Below are the code and all the weights of a small trained network. Each question names an input and a target symbol and asks about switching units off, where a switched-off unit gives its printed mean instead of its output.

import numpy as np


def w(rows, s, z=0):
    codes = np.array(rows[::2]) - 128.0
    scale = np.full(codes.shape[1], s)
    scale[-1] = z or s
    return codes * scale


def norm(h):
    return h / np.sqrt((h * h).mean(-1, keepdims=True) + 1e-5)


def f(y):
    return np.maximum(y, 0)


def softmax(a):
    e = np.exp(a - a.max(-1, keepdims=True))
    return e / e.sum(-1, keepdims=True)


def log_softmax(a):
    a = a - a.max(-1, keepdims=True)
    return a - np.log(np.exp(a).sum(-1, keepdims=True))


def net(x, mask):
    ids = ['ΠΨΩθμτ'.index(c) for c in x.split()]
    T = len(ids)
    res = E[ids] + P[:T]
    u = 0
    for l in range(2):
        q, k, v = (norm(res) @ M[l].T for M in (Q, K, V))
        z = softmax(np.where(np.tri(T) > 0, q @ k.T / 2**0.5, -1e9)) @ v
        res = res + np.where(mask[u], z, O[l][:, -1]) @ O[l][:, :-1]
        u += 1
        y = f(norm(res) @ A[l][:, :-1].T + A[l][:, -1])
        res = res + np.where(mask[u : u + 4], y, B[l][:, -1]) @ B[l][:, :-1]
        u += 4
    return log_softmax(norm(res)[-1] @ U[:, :-1].T + U[:, -1])


Q, K, V, O, A, B = {}, {}, {}, {}, {}, {}
E = w([
[155,64,91,170,197,136,137,46,62,73,162,198],'Π',
[92,128,123,108,198,151,174,228,191,16,123,173],'Ψ',
[145,130,156,251,202,116,171,126,136,68,171,140],'Ω',
[97,55,11,198,152,139,107,162,81,64,215,114],'θ',
[70,93,44,184,168,179,106,229,93,69,188,160],'μ',
[78,164,126,193,204,208,157,191,64,87,171,150],'τ',
],0.012)
P = w([
[128,104,202,123,186,66,103,122,67,66,203,105],'0',
[38,179,68,181,45,57,149,78,165,155,63,199],'1',
[183,81,120,169,175,229,118,119,194,57,69,76],'2',
[234,147,129,90,127,84,183,164,105,136,244,151],'3',
[94,253,86,185,93,4,119,131,136,230,44,170],'4',
[215,173,59,123,185,212,155,150,189,135,76,30],'5',
[143,111,73,67,135,206,198,126,184,160,248,89],'6',
[76,212,70,160,107,38,120,62,100,235,39,179],'7',
],0.012)
Q[0] = w([
[134,194,196,37,36,38,108,121,32,222,171,174],'L0H1',
[156,90,165,79,150,170,183,147,125,135,248,115],'L0H1',
],0.011)
K[0] = w([
[69,63,144,118,157,110,107,21,204,16,118,168],'L0H1',
[244,165,37,168,102,254,158,85,214,142,77,113],'L0H1',
],0.0099)
V[0] = w([
[148,20,52,126,146,64,95,55,131,160,132,97],'L0H1',
[203,188,177,184,161,173,196,2,53,136,100,169],'L0H1',
],0.0089)
O[0] = w([
[14,116,52,65,92,71,140,79,187,223,94,77,254],'L0H1',
[125,161,122,180,145,80,16,101,184,12,74,145,11],'L0H1',
],0.011,0.00057)
A[0] = w([
[152,113,167,103,198,132,176,82,142,112,111,110,44],'L0N1',
[77,148,134,141,8,106,109,86,167,166,100,107,2],'L0N2',
[184,94,152,159,107,171,175,150,112,118,139,122,71],'L0N3',
[135,83,116,114,144,101,101,129,140,104,117,45,136],'L0N4',
],0.013,0.003)
B[0] = w([
[145,74,93,41,89,58,243,45,188,79,121,96,166],'L0N1',
[132,217,194,30,140,5,75,165,107,61,37,123,195],'L0N2',
[56,111,143,92,63,33,1,223,104,158,59,101,255],'L0N3',
[161,140,158,217,80,147,156,210,195,147,187,226,186],'L0N4',
],0.0096,0.0071)
Q[1] = w([
[122,107,123,168,140,101,228,174,79,128,210,150],'L1H1',
[226,77,178,92,84,190,85,155,149,61,254,99],'L1H1',
],0.0091)
K[1] = w([
[127,166,65,167,116,163,102,166,136,174,122,82],'L1H1',
[234,111,54,84,162,204,184,169,125,27,116,1],'L1H1',
],0.0092)
V[1] = w([
[193,110,139,1,172,126,190,93,132,35,28,23],'L1H1',
[108,155,143,92,179,197,10,72,107,162,101,46],'L1H1',
],0.0069)
O[1] = w([
[54,179,177,183,87,64,136,121,8,103,112,169,5],'L1H1',
[196,149,155,90,136,79,52,238,170,85,66,191,3],'L1H1',
],0.013,0.0052)
A[1] = w([
[184,71,187,206,157,235,152,127,103,67,220,174,170],'L1N1',
[115,155,79,254,200,170,138,74,202,96,180,185,67],'L1N2',
[160,28,164,10,133,156,49,170,127,166,68,45,2],'L1N3',
[145,117,124,51,73,109,50,134,170,137,79,114,90],'L1N4',
],0.0097,0.0077)
B[1] = w([
[155,208,117,165,150,121,165,134,114,65,101,74,232],'L1N1',
[84,99,154,53,100,135,123,110,121,209,165,189,254],'L1N2',
[200,215,251,100,33,101,63,76,135,88,148,85,196],'L1N3',
[193,194,127,163,131,122,146,106,112,82,165,73,171],'L1N4',
],0.018,0.0085)
U = w([
[83,70,151,122,128,106,35,149,176,129,139,241,173],'Π',
[57,114,106,123,94,11,150,188,7,154,95,96,101],'Ψ',
[135,254,142,157,119,141,208,102,120,96,184,215,36],'Ω',
[175,66,61,147,141,142,206,152,143,145,115,78,202],'θ',
[201,161,190,102,6,124,117,121,129,133,133,90,74],'μ',
[144,95,81,221,246,81,52,142,176,35,76,128,254],'τ',
],0.0076,0.0081)

Each question gives the input, a string of symbols that net reads in full, and the target symbol t.
The units are the heads (2 rows each of Q, K, V and O) and the neurons (one row each of A and B). Each row of codes is followed by its name. A weight is (code - 128) times the scale printed after its matrix; where a second scale follows, it is the last column's (O, A, B and U).
mask holds one flag per unit, layer by layer, with each layer's heads first. A switched-off unit (its flag False) gives its mean, the last column of its rows in O or B, instead of its output. The means were averaged over made-up inputs and are rounded, as every weight is.
A unit's drop is (log p(t) with every unit on - log p(t) with that unit switched off) / (log p(t) with every unit on - log p(t) with every unit switched off).
The circuit of an input: a set's keep is (log p(t) with only the set's units on - log p(t) with every unit switched off) / (log p(t) with every unit on - log p(t) with every unit switched off). Starting from all 10 units, units are removed one at a time, each time the one whose removal leaves the highest keep (on an exact tie, the one counted first), for as long as the keep stays at least 0.8.
units of the circuit, in order: the units of the circuit, biggest drop first
most important unit: the unit with the biggest drop
top k neurons: the k neurons with the biggest drops, biggest first
top k neurons in layer l: the k neurons of layer l with the biggest drops, biggest first
drop of u: that unit's drop, to one decimal
input μ θ Π θ Ω Ω θ, target Ω: units of the circuit, in order	L0H1; L1N1; L0N3; L1N2
input τ μ Ω τ θ Ω Ω Ω, target Ω: units of the circuit, in order	L0H1; L1N1; L1N2; L1N3
input Ψ Π Ω θ θ, target μ: units of the circuit, in order	L0H1; L0N3; L1H1; L1N3
input θ Ω μ Π Ω Ω θ, target Ω: top 3 neurons	L1N1; L1N2; L0N3
input Ω Π Π θ μ, target Π: units of the circuit, in order	L0N3; L1N2; L0H1
input θ θ Ψ τ Π Ω, target τ: units of the circuit, in order	L0H1
input μ θ Ω θ Π μ θ θ, target θ: units of the circuit, in order	L0H1; L1H1
input θ Ω μ Π τ θ Π, target θ: units of the circuit, in order	L0N3; L0H1; L1N3
input Π Ψ Ψ, target Ψ: top 2 neurons	L0N1; L0N3
input Ω Π Ψ, target Ω: top 4 neurons	L1N1; L1N2; L0N3; L0N4
input μ τ Π μ τ Ω Π, target Ω: units of the circuit, in order	L0H1; L1N1; L1N2; L0N3
input θ Π Ω Ω Ψ, target Ψ: units of the circuit, in order	L0H1; L0N2; L1H1
input θ Π θ, target θ: units of the circuit, in order	L0N3; L0H1
input Π μ Ψ μ θ Ψ Π, target Ψ: most important unit	L1H1
input θ τ Π θ μ Ω Ψ, target Ω: top 2 neurons in layer 0	L0N3; L0N2
input Ω θ Ψ Ψ θ θ Π Π, target Π: top 3 neurons	L0N3; L1N2; L0N2
input τ Π Ω Ψ Ψ Ω, target Ω: top 3 neurons	L1N2; L1N1; L0N2
input Π Π Ω μ, target Ω: top 3 neurons	L1N1; L1N2; L0N3
input Ψ μ Ω τ τ, target μ: top 2 neurons	L0N3; L1N3
input μ θ Ω Π τ Ψ Ω, target Ψ: units of the circuit, in order	L1H1
input τ τ μ Ω Ω θ Ψ τ, target Ω: top 2 neurons in layer 1	L1N1; L1N2
input θ Ω Ω Ω μ Π μ, target Π: top 2 neurons in layer 0	L0N3; L0N4
input τ μ Ω θ Ψ θ μ τ, target Ω: top 3 neurons in layer 1	L1N1; L1N2; L1N3
input Ψ τ θ θ Π Π Ψ, target Π: top 2 neurons	L1N2; L0N4
input τ τ Ψ μ, target Ψ: drop of L0N3	0.7
input θ Ψ μ Π θ τ Π Ω, target Ψ: drop of L1N3	0.1
input τ θ μ θ θ τ, target τ: drop of L0H1	1.0
input Π θ Ω τ Ω Ψ θ Ψ, target τ: drop of L0H1	1.3
